[  4.3  -7.0  21.2  -3.7  -8.6 -32.2 -10.5  14.6  -8.4 -54.3  23.0  20.6
 -15.5   0.1  -8.6 -15.5   0.8  -6.8   4.4  -8.0   4.5  -2.4  -2.0  20.5
   6.8  16.0  -2.2   8.2   7.3   3.1  -3.5 -15.9  33.1  15.9 -15.2   0.4
   3.2  10.2  12.6 -17.2   7.2   9.6 -14.4   6.1] => <5>:Z
[  2.7  -1.4  22.8 -10.4 -19.2  -6.9  -6.0   9.3  -2.9 -31.7  21.6  29.2
 -12.7  -4.9  -4.0 -15.8   1.4  -4.7   3.0  -6.2  -0.2  -2.6   6.1   9.8
   5.4   6.4 -16.2   3.8   8.0   0.0  22.0   5.0   8.1  12.5  -3.8  -2.6
   1.1  11.2  -6.0  -2.0  -3.8   8.3  -7.2   3.4] => <8>:E
[  1.8  -6.5  26.7 -10.5 -22.7 -24.1  -8.3  11.3  -8.0 -68.0  19.7  15.6
 -17.8  -7.4  -7.0 -18.5   0.5  -8.0   5.9 -11.6   6.7 -16.6  -8.3  20.3
  11.5   0.5 -11.8  10.7   3.5  12.9  -6.0 -24.8  21.8  18.8 -25.1   7.5
   4.3  26.4  -3.1 -19.7 -16.9   1.9 -15.9  12.2] => <5>:Z
[ -9.1  -4.8  26.6  -6.7 -26.3 -20.2 -11.6  12.8  -4.2 -51.8  21.8  14.6
 -26.7 -10.4  -2.5 -22.6   6.2  -8.8   4.7 -12.5  12.9 -11.4  -2.8  20.8
   8.6  16.8 -13.9  15.9  21.6  11.5  14.6  10.9  21.0  20.4 -12.0  -2.7
  -1.5  13.2 -10.8 -11.0 -20.2   7.8 -22.2  10.1] => <8>:W
[ 13.4  -8.2  32.1  -3.6 -11.2 -29.1  -1.2   4.1  -4.7 -60.9  25.3   5.4
 -14.6   1.1  -6.2  -9.6   2.0 -11.5  -3.8 -14.5   4.6  -9.2   9.0  29.5
   6.4   5.9 -12.0   7.6  14.4  -0.1 -11.2 -35.4  28.8  20.7 -24.1  -2.1
  -0.7  14.7   8.9  -9.9 -10.8  -3.6 -23.2  13.3] => <5>:K
[ -9.5   1.5  11.6  -5.3  -7.4  -4.0 -15.4   5.1 -16.8 -37.5  20.3   9.4
 -20.9  -3.9   2.0 -21.8  -2.6  -0.9   9.2   7.5   3.9 -14.9   5.5  32.4
  -1.7  13.6 -18.2   9.7  13.2  -6.5  23.7  15.8  11.0  18.7 -16.7 -16.4
  -4.3  15.1   8.0 -14.6   4.2   0.8 -12.8   5.1] => <5>:M
[ -1.6  -6.6  34.8  -5.6 -35.3 -17.8 -12.5  11.0  -1.5 -38.8  23.5  10.4
  -9.9  -8.6   2.7 -20.0   5.1  -1.1   6.7 -12.8   1.2   0.8 -15.8  22.4
   1.9  12.2  -5.6   2.6  22.3   7.1   4.3 -22.1   8.7  17.1 -22.7 -10.5
   2.1  15.1  33.8 -14.7  -5.0   2.2 -12.9   6.0] => <9>:J
[ -3.4   0.5   5.2   4.8 -18.6  -9.6 -14.9  -7.8  -1.7 -33.1  16.8  11.8
  -9.2 -16.7 -19.3 -24.6  -2.6   1.5  17.0 -12.7  -5.7  -6.0  -3.0  18.4
  11.9   5.3   0.7  13.1  29.5  12.0  -8.4  -6.3 -13.5  20.9 -19.4  -4.5
  -3.2  19.5 -16.0 -20.7 -27.2  12.9 -10.2   9.6] => <11>:H
[ -9.9  -0.8   6.4   2.8  11.5  -9.1 -20.2  10.3  -4.7 -34.9  -8.9   4.8
  -9.5  11.4   1.4 -13.5   2.0  -5.3   4.5   5.9   9.9  -6.1  -2.5  24.6
  -8.7  17.3   5.3   9.3 -16.5  -9.8  17.1  29.2  31.5  16.6  -3.2 -13.1
   1.7   8.0   7.8 -19.1  12.5   0.2 -15.7   2.9] => <5>:Z
[  8.2  -7.2  25.7  -7.6 -26.7 -31.8 -13.8   8.9  -6.8 -64.5  32.6  16.3
 -19.2  -9.6  -6.1 -18.8   2.4  -7.0   4.9 -17.6  -2.3  -5.0  -7.9  24.3
   9.8  10.9 -14.4  14.2  23.7  10.2  -5.9 -26.7  20.6  23.7 -23.9   0.1
  -1.7  15.9   7.6 -19.2 -20.9   4.3 -21.8  15.2] => <5>:Z
[  9.1  -4.3  16.9  -5.0  -9.1 -12.6  -8.8   2.1 -11.0 -34.9  13.3   8.1
  -9.4   2.9  -3.6  -6.8 -12.5  -3.5  -0.1  -8.3   3.5  -2.6   1.4  25.3
  -4.0   9.2  -2.6   6.1   9.1   1.9  -0.4  -9.7  14.4  13.6 -13.2  -8.1
   1.3   7.5   9.8 -12.0  -4.5  -2.2 -17.8   6.0] => <5>:K
[  5.2   0.4   3.5  -1.5   9.9 -28.9  -8.6   7.5 -11.4 -56.9  20.7  13.7
  -8.6   3.1  -7.7 -18.6  -1.8  -5.1  21.2  -6.8   3.7   5.5   4.8  13.6
   6.5   8.7  14.4   5.9  -1.0  -3.2  -7.5  -6.5  14.3  11.8 -15.4 -15.2
   7.0  12.4   7.1 -22.7  14.5   5.4 -11.7  14.8] => <5>:Z
[  6.0  -7.7   8.4   5.7 -16.6 -19.1  -5.9   2.5   3.2 -35.5  25.1  11.7
  -5.1 -12.0 -11.9 -18.5   1.7   0.5   7.8 -19.0  -2.7   3.5  11.8   3.2
  14.7   5.4   1.2   9.9  19.0   5.5  -7.3  -6.1  -0.6   3.0  -4.1   3.6
  -5.2  12.3 -10.5  -8.2 -18.3   7.1 -11.5   8.1] => <11>:A
[  7.8   0.0  24.7  -7.5 -10.3 -12.4 -14.5   8.9 -20.1 -49.4   2.1  10.4
 -17.6   3.1   3.9  -6.9  -5.8  -9.7  -0.3  -4.3  -1.4   4.0 -13.2  32.6
  -8.0  12.8   1.0   8.3   3.1  -3.8 -18.5 -17.1  30.3  19.1 -22.0  -7.9
   1.1   9.5  23.3 -20.8   8.7  -8.6 -15.4   2.4] => <5>:K
[  4.7  -4.6  22.4 -12.2 -21.7 -20.3  -2.4   5.3   0.8 -51.6  30.7   9.8
 -19.5  -8.7  -9.3 -18.4   3.8  -8.0   8.9 -11.2   3.8 -17.2  -0.4  15.7
  14.0   7.4 -17.5   7.3  13.5   7.1   1.2  -8.4  13.2  18.5 -16.1   6.1
   1.2  14.2 -12.9  -9.3 -24.2  10.9 -13.7  12.7] => <8>:Q
[ 20.2 -13.7  42.8 -17.5 -36.5 -42.3  -5.5   9.7 -14.5 -70.0  40.1  12.3
 -33.3 -15.5  -1.8 -17.7  -2.7 -13.5  -0.5 -28.5  -2.3 -22.1 -16.0  47.4
  16.3  10.0 -13.4  12.6  48.4  18.1 -22.8 -62.4  28.8  33.6 -39.1  -6.7
   0.4  22.5   8.2 -21.4 -28.2  -5.4 -25.4  21.9] => <5>:K
[-10.2   0.3   5.6   3.1 -19.2  -3.3 -13.7   5.4   5.5 -18.0  11.7   5.7
  -3.3 -13.4  -0.1 -15.6   2.5  -2.3  10.9  -6.7  -4.4  -5.1  -5.5   6.9
   7.0   8.0   1.2   9.0  16.2   6.4   9.7  23.8 -11.9  10.3  -9.5   3.0
  -0.7  11.1 -19.0  -8.4 -17.2   2.9  -3.2   9.0] => <11>:R
[-10.6   0.5  27.4  -4.3 -38.7  -0.6 -13.8  17.6  -1.4 -37.3   8.3   6.2
 -13.4  -8.0   5.2 -19.0  -8.2   6.6  15.2  -2.3  10.8  -3.7 -25.2  12.4
  -5.2  20.0 -10.1  11.5  14.6   9.8  16.0  -7.5   8.7   7.0 -28.9 -18.8
  -1.6   9.8  37.3 -15.4   3.3   2.3  -8.7  -5.6] => <9>:J
[ -6.2  -1.1  18.4  -9.7 -16.3 -10.7   1.6  13.1   8.4 -20.6  12.2   2.9
  -7.9  -7.0  -1.3 -10.9  -2.4   0.9   5.1  -5.1   4.8  -4.5  -7.2   1.6
   9.6   3.0 -10.8   6.7   4.8   7.2   8.0 -13.5  -0.6   5.3 -14.5  -1.9
   2.7   7.6  10.4  -4.1   0.6   6.6  -1.6   4.2] => <9>:L
[ -8.3   0.2  21.1  -7.1 -28.3  -3.3 -12.7  15.1  -2.7 -39.4   9.3   5.6
 -13.4  11.9   2.3 -19.7  -3.6   2.1  12.5  -4.7  11.1  -1.6 -24.4  14.6
   1.6  12.9  -4.1  12.2   4.7   5.7  12.7 -12.8   4.4  12.4 -29.8  -8.0
   1.5  12.4  28.5 -20.2   0.8   5.2  -6.4   2.1] => <9>:Y
[ 10.9   3.3  31.4  -4.3 -19.8 -23.4 -10.9   7.3  -7.0 -51.0  32.0  16.8
 -16.2  -5.8 -11.3 -16.0   2.5  -3.0   5.3 -15.9  -3.8  -0.1  12.7  17.7
   7.4  11.7  -7.0  10.8  15.6   3.6   7.3 -11.8  13.8  10.9 -16.6  -7.9
  -4.2  14.0   7.9  -9.5 -10.5   4.3 -19.6   9.6] => <8>:Q
[ -6.0  -1.3  28.0  -7.9 -40.1 -13.7 -13.0  16.0   3.3 -48.7  19.1   7.4
 -12.1 -14.8   1.8 -21.9  -0.3  -4.4  11.6  -4.7   2.7  -6.8 -19.9  18.5
   9.7  15.0 -11.4  16.4  23.5  17.5   7.6 -28.5   2.9  15.9 -28.3  -2.2
   1.4  10.7   5.2 -19.5 -17.5   6.7 -11.0   9.2] => <9>:L
[ -0.3  -2.5  22.7  -9.3 -23.3 -12.1  -5.4   5.5   2.7 -39.4  16.1   7.3
 -17.9  -4.5  -3.1 -12.3   0.8  -5.3   5.5  -8.6   5.4 -13.0  -7.4  12.7
   5.8   9.2 -17.4  11.9  12.3  10.7   8.1  -9.5   9.0  14.0 -18.3   3.1
   5.7   9.8  -1.8  -8.5 -12.7   4.5  -8.9   5.6] => <8>:E
[  1.8  -5.8  29.4  -6.7 -22.7 -14.9  -2.8   2.9  -0.3 -45.7  28.1   4.9
 -23.6  -9.2  -3.4  -8.8   0.1  -2.8   3.4 -10.6   1.1 -17.0   0.6  15.5
  21.9   5.6 -14.4   9.8  24.8   7.6   7.5 -14.3   4.1  11.6 -19.6   1.7
  -2.5   5.8 -12.5  -4.7 -14.2   1.7 -10.2  10.8] => <8>:E
